In the rows, zero is written as 128.
[117 125 123 121 142 134 121 114 117 131 109 128 130 137 144 142  92 127
 137 122 128  98 119 130 141 124 133 116 109 128 136 128 115 149 131 125
 127 120 129 123 137 123 138 125 126 138 100 129 124 126 135 118 136 132
 136 126 128 132 123 124 128 110 127 128 136 133 117 131 131 125 134 126
 125 140] | 0
[116 137 134 127 157 143 119 126 122 118 142 121 129 143 116 115  80 123
 154 119 100  93 119 136 135 126 138 116 130 124 137 136 129 141 130 131
 124 114 133 136 124 124 129 115 132 127 122 128 110 136 144 128 147 122
 131 117 141 129 126 102 126 133 131 129 127 132 134 129 138 117 136 126
 106  50] | 0
[102 123 128 123 125 123 133 119 120 131 118 141 122 113 146 129 137 127
  99 125 135 143  98 122 150 122 141 142 147  72 105 124 101 126 137 136
 115 130 125 113 137 128 130 147 114 120  87 133 132 133 117 126 120 124
 133 134 132 121 125 140 120 109 121 119 133 124 122 119 132 134 126 139
 125 135] | 1
[120 129 105 126 148 127 122 126 113 125 140 107 134 141 143 124  84 138
 124 131 122 104 129 133 134 134 129 124  70 131 135 136 124 146 124 130
 137 107 133 136 131 113 135 120 140 140 142 138 161 128 133 121 143 130
 142 110 127 137 122 131 125 125 125 132 129 123 126 125 136 135 129 120
 137 122] | 0
[116 142 118 129 140 134 127 138 120 126 137 118 134 134 140 124 101 137
 127 139 130 114 141 135 141 137 130 128 127 126 129 136 136 133 126 123
 135 112 124 135 134 117 142 131 139 140 130 139 127 128 125 119 126 135
 132 121 127 129 135 139 125 112 111 134 136 138 132 119 136 137 140 133
 136 133] | 1
[137  80 105 123 130 124 135 137 114 143 153 141 120  79 149 116  91 134
 137 128 122 102 135 135 143 130 135 124 142 120 135 146 125 149 132 121
 142 103 127 121 155 135 140 143 124 130 129 138 111 150 117 130 140 137
 129 131 133 142 138 129 131 112 117 136 150 127 125 121 128 125 155 137
 126 134] | 1
[124 129 128 114 137 129 107 117 123 108 134 104 116 132 143 121  50 124
 130 129 129 123 114 138 135 129 137 119 129 111 157 129 122 161 134 125
 143 106 129 134 138 108 138 114 140 133 147 111 125 129 132 122 159 160
 140 114 132 132 123 111 148 133 122 140 134 109 133 139 144 112 124 121
 120 113] | 0
[120 126 107 118 128 129 102 119 118 119 130 121 115 133 144 113  55 125
 161 124 135  96 128 136 142 131 145 122 124 128 137 142 121 164 143 117
 122 101 126 111 144 120 143 128 141 144 131 111 116 123 132 104 145 155
 137 120 134 132 128 127 135 126 121 145 140 114 122 141 135 109 157 130
 126 135] | 1
[123 139 117 115 129 132 114 113 122 123 146 108 111 137 137 116  50 127
 128 122 121 120 112 149 134  99 148 121  82 136 146 149 106 164 139 130
 148 103 130 144 139 128 134 128 146 124 125 120 109 131 132 133 156 154
 135 121 123 131 142 120 132 147 130 133 132 117 133 129 145 115 134 127
 107 124] | 0
[ 99 117 130 114 144 132  97 108 111 115 144 109 128 124 131 120  52 127
 145 123 123  82 104 142 130 141 155 126 145 127 146 126 107 162 131 136
 137  95 128 119 136 115 128 124 135 129 100 114 120 139 146 130 143 129
 136 112 135 129 111 122 124 125 127 129 140 132 125 120 143 116 132 132
 114 127] | 0
[118 115 124 121 140 131 128 126 117 131 152 124 135 142 144 129 118 134
 119 128 137  81 136 120 131 114 124 123 128 132 135 130 104 145 154 112
 163 115 135 139 134 117 137 139 125 117 119 151 136 127 122 139 102 111
 132 120 130 124 141 156 113  95 108 127 135 135 124 125 131 152 152 128
 155 135] | 1
[139 129 121 117 135 141 130 119 136 142 104 114 134 133 151 124  62 135
 134 107 123 101 140 142 130 120 137 111 127 113 123 145 110 162 120  99
 162 101 133 104 134 108 136 125 141 117 113 148 120 127 135 137 135 145
 124 115 122 152 134 136 113 102 116 143 138 119 132 127 131 128 141 124
 129 131] | 1
[121 132 108 134 135 137 132 119 110 148 139 102 123 140 173 120  50 129
 112 132 136 132 130 128 138 123 125 133 132 125 140 140 118 167 124 119
 144  85 119 116 144 110 145  76 141 136 125 132 113 121 121 126 144 153
 142 120 133 135 131 137 113 101 118 126 133 128 130 126 137 134 136 129
 133 127] | 1
[115 128  89 132 131 126 145 121 123 165 154 140 126 127 185 138 100 136
 137 135 132 109 142 129 143 122 132 131 125 134 122 138 107 140 132 118
 136 106 121 112 147 130 153 164 139 149 114 153 101 118 114 115 123 137
 135 133 140 139 138 162 115  94 109 136 144 126 125 127 123 146 146 140
 149 135] | 1
[121 126 121 125 151 127 125 102 134 143 101 117 138 143 150 109  74 126
 113 103 131 117 108 131 120 122 131 129 138 130 146 119 104 159 123 119
 155 111 112 125 134 114 131 116 127 132 106 123 131 140 130 136 131 146
 128 117 124 133 140 137 110 106 125 131 136 139 134 126 133 135 122 122
 142 132] | 1
[110 127 118 119 139 141 124 123 119 132 128 121 119 139 146 119  50 132
 138 126 132 119 134 139 145 126 142 122 125 136 144 139 123 146 129 126
 143 112 133 126 135 121 139 122 139 140 135 135 112 124 137 104 139 146
 139 122 131 145 122 120 130 128 127 126 135 114 126 140 128 121 129 132
 130 124] | 0
[102 130 147 122 138 139 111 114 116 108 127 106 137 131 124 118  81 109
 119 121 122 127 119 132 132 130 146 124 134 122 138 130 125 143 135 128
 134 115 121 129 125 112 126 106 135 127 128 100 134 130 133 134 158 143
 140 115 121 125 122 118 126 132 125 132 142 128 134 141 140 115 121 121
 112 124] | 0
[116 130 124 131 140 129 119 126 121 128 135 116 132 143 153 116 103 120
 124 133 136  79 128 132 135 132 133 128 135 120 127 151 129 150 128 126
 137 109 124 135 135 112 135 130 137 141 121 154 130 127 131 117 125 129
 134 117 140 130 135 150 119 110 120 136 142 152 132 124 139 138 135 135
 136 126] | 1
[128 115 114 117 124 134 136 101 132 150 120 126 122 133 155 128  60 126
 135 116 134 119 142 134 139 141 131 131 128 132 146 130 103 162 122 110
 168 100 123 121 141 113 136 127 131 125 121 124 116 124 117 128 129 161
 129 127 135 141 140 127 118 108 128 143 133 112 131 137 135 128 140 119
 150 137] | 1
[118 123 118 133 143 127 147 145 135 147 139 139 131 127 148 120 132 139
 136 122 129  80 147 131 131 122 136 130 137 132 112 141 131 136 130 116
 137 112 125 122 127 129 145 146 135 138 112 152 128 133 127 125 124 101
 161 117 120 131 139 148 123  99 129 120 149 131 131 126 130 141 162 132
 134 153] | 1
[138 130 114 137 133 133 101 102 130 129 108 127 126 129 145 120  52 132
 143 122 132 101 103 153 135 124 145 133 134 131 131 118 116 152 138 136
 123 111 125 120 140 106 142 121 132 143 100 118 109 130 141 127 148 151
 130 123 134 140 122 119 125 127 121 135 141 120 127 130 135 114 130 128
 111 124] | 0
[133 138 117 132 139 139 129 132 117 137 120 114 130 137 160 134  68 132
 126 125 124 118 140 127 133 121 130 135 120 118 132 134 117 144 131 116
 139 105 125 124 131  97 143 128 129 134 128 140 116 125 131 125 135 134
 128 122 134 140 125 132 121 110 124 132 142 124 134 131 120 130 141 132
 132 127] | 1
[117 123 115 110 141 132 101 129 122 113 152 109 124 144 140 105  50 129
 151 152 122  76 139 142 123 139 139 120 141 126 138 138 122 159 137 123
 147  97 129 133 139 113 147 118 152 133 138 127 117 125 141 123 152 145
 141 123 129 136 141 125 142 125 121 150 140 122 139 128 138 102 144 132
 125 127] | 0
[121 123 113 129 145 125 137 124 116 140 137  97 136  93 164 122  53 132
  95 114 113 131 130 123 138 127 138 127 132 120 132 131 102 157 121 116
 161 104 122 123 154 118 138 106 136 125 139 146 115 120 118 125 131 170
 136 117 113 145 123 147 113  91 120 148 140 117 148 131 136 118 131 117
 138 135] | 1
[118 122 112 116 129 126 116 120 122 130 130 124 109 131 148 121  94 133
 125 130 125 128 130 134 134 129 129 130 141 131 128 126 113 137 136 120
 116 119 130 119 137 122 139 142 134 142 127 137 115 119 123 111 122 135
 138 132 136 134 124 138 128 113 122 125 133 127 124 125 127 128 128 126
 130 129] | 0
[112 119 123 117 111 114 144 136 124 120 137 156 100 111 126 125 193 127
 120 145 128 129 109 131 136 127 132 132 133 123 112 136 114 112 139 140
 107 148 130 115 144 137 122 166 108 111  88 124 123 130 110 130 117 128
 119 148 132 102 142 144 138 110 121 120 120 145 114 117 122 140 132 143
 127 127] | 1
[144 124 122 145 127 129 142 136 127 138 160 117 139 138 140 124 117 142
 108 139 130 112 163 119 132 126 125 125 128 131 134 134 117 144 119 113
 167 116 138 142 134 126 125 139 131 122 137 142 129 121 123 133 115 126
 159 129 112 130 138 148 123 101 126 129 138 135 144 128 139 139 144 131
 136 113] | 1
